Each row is followed by its group and then its class within the group.
[  0.5  30.6  22.6 -35.4  -5.3 -12.4  -1.2  14.1  -6.0  -3.3   3.0 -11.0
 -14.1  11.0  -8.1  -4.2 -21.7  -5.2 -20.0   9.4  17.0  10.3 -29.8  29.4
 -11.2  -5.9   7.3   1.6  13.7  18.0   4.3   1.4  -7.5   7.8  11.9   0.3
 -12.3   6.6  12.7  -4.7  -0.9   0.4  -9.9 -10.3  -9.7 -25.7   0.6 -13.8
   1.4   8.2   3.0 -11.5 -31.1 -29.9   5.9  10.5  -3.7  -9.1]
B/J833
[ -2.8  39.9   8.7 -42.1   0.4 -41.6  -1.3   9.6 -20.6  -3.1  13.8  -3.7
 -10.5  14.3   5.7  -1.5 -32.5  -7.1 -47.9   9.7  20.9   4.1 -20.8  47.6
 -10.9 -12.1  -6.9   8.3   1.9  19.8  29.7   4.1 -33.3   3.3  11.7  13.8
  -1.1  -6.0  10.0 -13.0  -3.8  10.3  -5.0  -0.9   2.8  -4.4  36.6 -18.7
   5.9   6.1  14.6  -8.0 -37.8 -17.2   4.0  -0.6  -7.9   9.7]
B/J572
[ -4.9  22.0   9.8 -36.3  -3.7 -15.1  -0.9   4.4 -17.0  -2.7  27.4 -23.9
   1.4 -11.9  10.8  -3.9 -22.9  -4.9 -26.5  14.3  23.0  -3.4 -16.7  42.2
 -19.0  -5.5   2.6  -4.8  13.0  21.6  22.6   2.5 -26.7   7.6  13.5  -5.0
  -4.6  -7.8   4.5 -11.2  -6.8  20.2  -6.4   6.1 -13.8  -9.9   8.9   4.0
   2.3   6.2   1.0  -5.0 -17.5 -40.4  13.6   7.2   3.3   2.3]
B/J572
[-10.7  48.8  21.9 -62.2   3.6  -1.3  13.3  12.1   1.0  -1.2   5.5   0.7
  -1.1  -1.8  -4.5  -1.0 -21.1 -10.1 -30.6   9.3  22.6  14.6 -15.1  34.9
 -12.1 -14.2   3.3  -6.2   3.5  12.2   0.7   1.7 -15.3  20.2 -31.5 -10.7
   0.7   8.5  -1.0  -2.5 -22.3  -8.5 -27.0 -20.7  -7.5 -20.4   9.7 -12.6
   3.4   7.5   8.3 -16.8 -20.3 -30.2   1.4  25.4  -4.3   0.4]
E/J265
[-20.8  60.1  11.6 -57.8  -2.9   2.0  20.4   7.3 -10.0  22.7  -1.0  -7.8
  12.0  18.0   6.3  -0.4 -13.1  -4.5 -17.3   6.0   9.4  -0.1 -17.5  36.4
 -13.2  -9.4 -23.6 -13.8  -5.2  13.1  11.2 -11.5 -25.8   7.0 -14.2 -26.9
  -7.8  13.8  11.8  -2.4 -22.3 -13.7  -4.7 -31.2 -19.4  -6.5  -1.1 -28.3
 -14.7  -2.6   7.3  -1.8   8.6 -29.2  23.0  16.1 -15.0  -6.2]
D/J615
[-26.2  48.1  36.0 -30.3   1.5  27.3  20.9  13.3   2.4  -1.3   9.5  -6.4
  28.7 -60.5  -2.0  -6.5  -8.8   0.3 -26.9  -2.2  25.8  -2.3 -14.9  21.6
  -1.6  12.1  -4.7 -10.1  22.2   6.9  -9.9  10.3   0.4  -1.6  -1.4 -29.8
 -15.1 -10.5  12.6   6.6 -18.9  -2.8 -29.2   3.6 -29.2 -37.4   0.1   7.1
 -15.7  18.3   4.1  -5.7  18.4 -71.3  18.6  23.8  -8.3   6.3]
D/J615
[-30.5  56.0  17.3 -25.1  -5.2   4.0  16.6  -6.7   5.7   7.4  -5.3   9.7
   1.6   3.0  -4.8  -8.0  -8.1  -6.9 -29.1   2.5  23.4   3.8  -5.5  24.9
 -17.8   5.3 -13.0  -7.8  13.6  23.6  -4.8  13.4  -8.5  17.2 -11.8 -17.4
  -8.0  11.7  24.9  13.6 -17.1 -11.3 -20.0 -23.9 -24.6 -28.7   1.8 -17.4
  -9.8   2.7  -2.8   6.1   0.8 -47.0  17.8  30.5 -22.0 -10.5]
D/J615
[-11.6  35.1  16.5 -46.5   9.8  -2.1  25.4  16.5  -0.7 -12.4  12.6  -1.4
   5.0 -11.2  18.8 -13.6 -18.6  -0.2 -31.5   3.3  18.0   9.2  -9.1  30.2
 -17.1 -18.8   6.4  -4.5   1.3  15.7   3.2  -0.2 -29.1   8.0  -5.2  -7.3
   6.9 -10.5   8.3  -1.0 -28.0  -2.1 -22.3  -7.2  -2.0 -23.2   9.0  -7.4
  -3.0  18.2  -2.0 -12.0  -9.7 -34.8   7.9   9.5   0.4  10.1]
E/J73
[-24.1  35.4  18.3 -20.1   1.9 -35.7 -13.6  11.2 -19.2 -17.3  10.8  -5.6
  -1.2  -0.5   8.8   2.7 -27.3  -7.3 -35.3   8.9  26.1  -1.0 -25.5  55.7
 -28.0   3.4   0.6   0.1  16.9  25.2  25.2  -4.6 -23.7  -0.8   3.8   3.7
  -2.1   0.3  12.5  -3.1   4.3   2.0  -2.7   8.7 -26.9  -9.2   8.6 -17.5
  -1.7   6.1   1.7   2.7 -22.5 -44.3  16.8  14.5   4.4   3.4]
B/J572
[-20.9  36.2  23.3 -27.3   1.5 -28.9  -3.0  14.6 -12.1 -17.0  17.7  -9.3
 -13.1 -20.5  22.8  -2.9 -21.8 -19.9 -30.0  10.9  33.0   1.9 -10.5  64.9
 -24.7 -13.6  -9.0 -11.4  19.0  23.3  29.8  -0.4 -66.1  -0.8  16.6   4.7
  -6.4   5.0  -5.3 -11.3 -36.0   7.6  -1.3  20.9 -18.4  -3.6  11.8 -15.6
   5.3  11.4   8.6   6.5 -33.1 -58.6  -1.0   0.8   5.3   2.1]
B/J572
[ -0.5  24.7  35.5 -29.4   6.4 -30.0  34.9  17.6  10.9 -18.4   5.0   8.9
  11.3  -6.8   8.4  -0.9 -24.9   2.2 -51.5   0.5   1.4  -1.0   0.0  37.0
 -11.5 -15.7   3.0 -10.3   0.4  17.4  16.7 -14.7  14.3   6.8  -9.4   2.6
  15.3  -4.5  10.0   0.4 -13.9 -11.7 -25.7  17.8  -1.3 -26.6  13.8  -4.6
 -10.6  24.3   0.1 -12.9 -18.1 -36.8   2.5  11.4  -3.7  19.5]
E/J73
